[128 = 0]

[129 126 121 131 129 127 138 139 142 115 114 143 121 116  94 124 129 136
 137 115 152 123 118 147 127 155 138 116 162 144 133 111 106 132 126 139
 138 129 112 140 185 136 122 142 116  96 143 115 120 132 142 117 118 122
 131 133 136 111 133 114 134 135 116 137 137 107 135 115 131 196 123 134
 131 102 122 131 122 132 128] | <33>
[117 116 121 123 121 135 134 128 120 133 130 125 132 137 135 136 120 129
 126 135 122 133 133 143 104 121 123 133 129 107 117 120 131  99 139 133
 118 120 140 150 122 115 130 124 116 132 131 137 132 131 138 128 101 131
 111 129 135 156 140 101 135 131 131 115 101 110 114 142 134  87 135 140
 139 123 134 132 129 113 114] | <36>
[113 147 126 136 123 116 139 122 129 121 120  84  85 117 138 141 127 127
 132 138  80 126  96 105 161  94 123 170 116 150 122 139 166 166 164 173
  96 153 110 141  27 100 149  88 128 154  93 136 136   5 164 132 157 128
 121  69 115 155 138 129 116 117 165  73 166 152  87 136 145  59 113 147
 164 148 138 115  50 107 173] | <31>
[111  45 136 136 123 128 112 110 123 130 222 170 100 116 172 107 151 130
 124 123  71 142 124 117 153 125 126 160 104 132 122 144 168  64 128 127
 139 112 179 127   4  64 142 105 118 154  98 106  71 252 156 123 111 125
  97 166 128 134 120 100 126 105 162  72 127 156 102 142 130  86 117 188
 171 161 130 105  99 121 135] | <31>
[125 121 134 121 127 131 107 140 129 124 122 124 118 103 165 125 137 138
 131 132  98 130 110 124 146 126 117 148 116 146 132 131 140 146 123 150
 135 137 111 139  32 110 125 119 129  80 104 118 125  99 134 133 149 127
 129 114 117 122 115 139 126 115 163 111 167 147 124 130 118 164 127 158
 137 181 125 123 167 135 134] | <39>
[123 122 131 142 126 142  81 109 142 138 230 125  74 131 189 133 136 146
 136 151  58 133 123 160 139 174 128 141 131 163 111 127 186 166 175 131
 107 157  65 162   4 111 110  59 128 230 115 137 135   6 194 114 123 123
 136  71 135 112 141 110 155 142  99  16 160 177 116 162 168 108 139 140
 147  61 118 102   4  79 129] | <37>
[118  53 114 136 131 136 116 132 129 131 115 143 122  82 129 108 143 132
 131 121 114 135 158 152  36 139 138 134 162 130 143 103 126 127 107 116
 157 112 137 158 101 159 112 129 112 152 124 112 126 195  69 115  73 130
  78  72 156 100 129  99 126 125 134 125 156 111 154 120 118 202 117 126
 145 116 119 123  93 126 102] | <31>
[138 139 128 139 126 156  75 141 128 150 186 108  89 113 207 142 120 135
 134 159  87 129 146 165 143 162 109 140  94 145 117 131 164 159 162 120
 107 147  38 143  29  69 123  68 148 170 135 141 142  34 184 118 120 123
 177  66 136 127 128 128 146 135 111  54 147 156 131 161 121  81 147 118
 128 108 146 117  32  76 151] | <36>
[112 100 127 104 123 134 101 115 120 167 127 134 147 140 125 130 117 112
 133 127 162 129 171 126  59 125 122 134 160  95 125 122 119 144  98 133
 125 123 137 164 133 111 143 123 113 120 120 140 129 156  91 128 107 147
  89 144 136 154 139 123 135 130 124 180 112  88 143 122 103 214 122 130
 151  92 107 127 121 131  90] | <36>
[119 114 121 124 126 103 117 127 134 140  98 125 127 122 118 117 135 119
 128 123 125 133 129 112  94 138 134 141 152 127 129 122 124 164 116 136
 145 149 148 153 105 152 123 105 112 139 115 133 128 152 102 118 129 126
  85  82 128 129 129 129 124 131 129 163 144 110 146 122 129 204 121 119
 139 100 126 124  94 150 115] | <31>
[126 161 135 130 131 119  67 134 147 138 183 145  88 117 168 119 128 132
 133 144 105 128 112 124 161 182 121 140 118 159 132 143 152 206 140 125
 125 167  62 146  49  87 122   4 140 148 113 119 127  91 180 113 168 106
 130  85 121 121 121 143 139 143 116 133 183 143 154 132 127 228 124 119
 145  75 134 117  23 129 145] | <31>
[112 151 138 127 120 106  94 111 130 134 134 118 120 153 129 137 128 116
 118 154  84 138 108 122 150 144 113 162 139 130 130 144 148 145 129 153
 117 157 149 145  50 119 123  77 116 140 107 166 139 103 154 125 160 115
  91  38 110 145 126 143 115 139 125 119 129 132 124 158 148 105 121 139
 151 112 156 116  83 129 112] | <39>
[123 111 132 128 117 137 102 112 141 117 198 152  91 116 153 139 127 144
 130 137  98 138 109 146 139 166 133 137 114 152 120 116 152 137 154 137
 118 134 101 157  27  91 120  98 122 149 120 124 130  84 186 115 117 116
 114 118 132 132 143 105 158 143 117  75 142 133 115 148 153 159 135 160
 153  86 130 110  61 101 115] | <37>
[119 139 130 123 127 136 128 128 149 153 109 116 123 125 176 124 130 138
 140 129 113 129 148 148 113 123 135 129 138 124 111 115 158 156 134 150
 127 140  83 185  50 125 129 104 118 171 114 125 137  22 161 132  98 142
 130 147 147 135 164  72 161 139 128  84 145 139 103 132 153  99 133 118
 139  91  95 121 133 125 117] | <37>
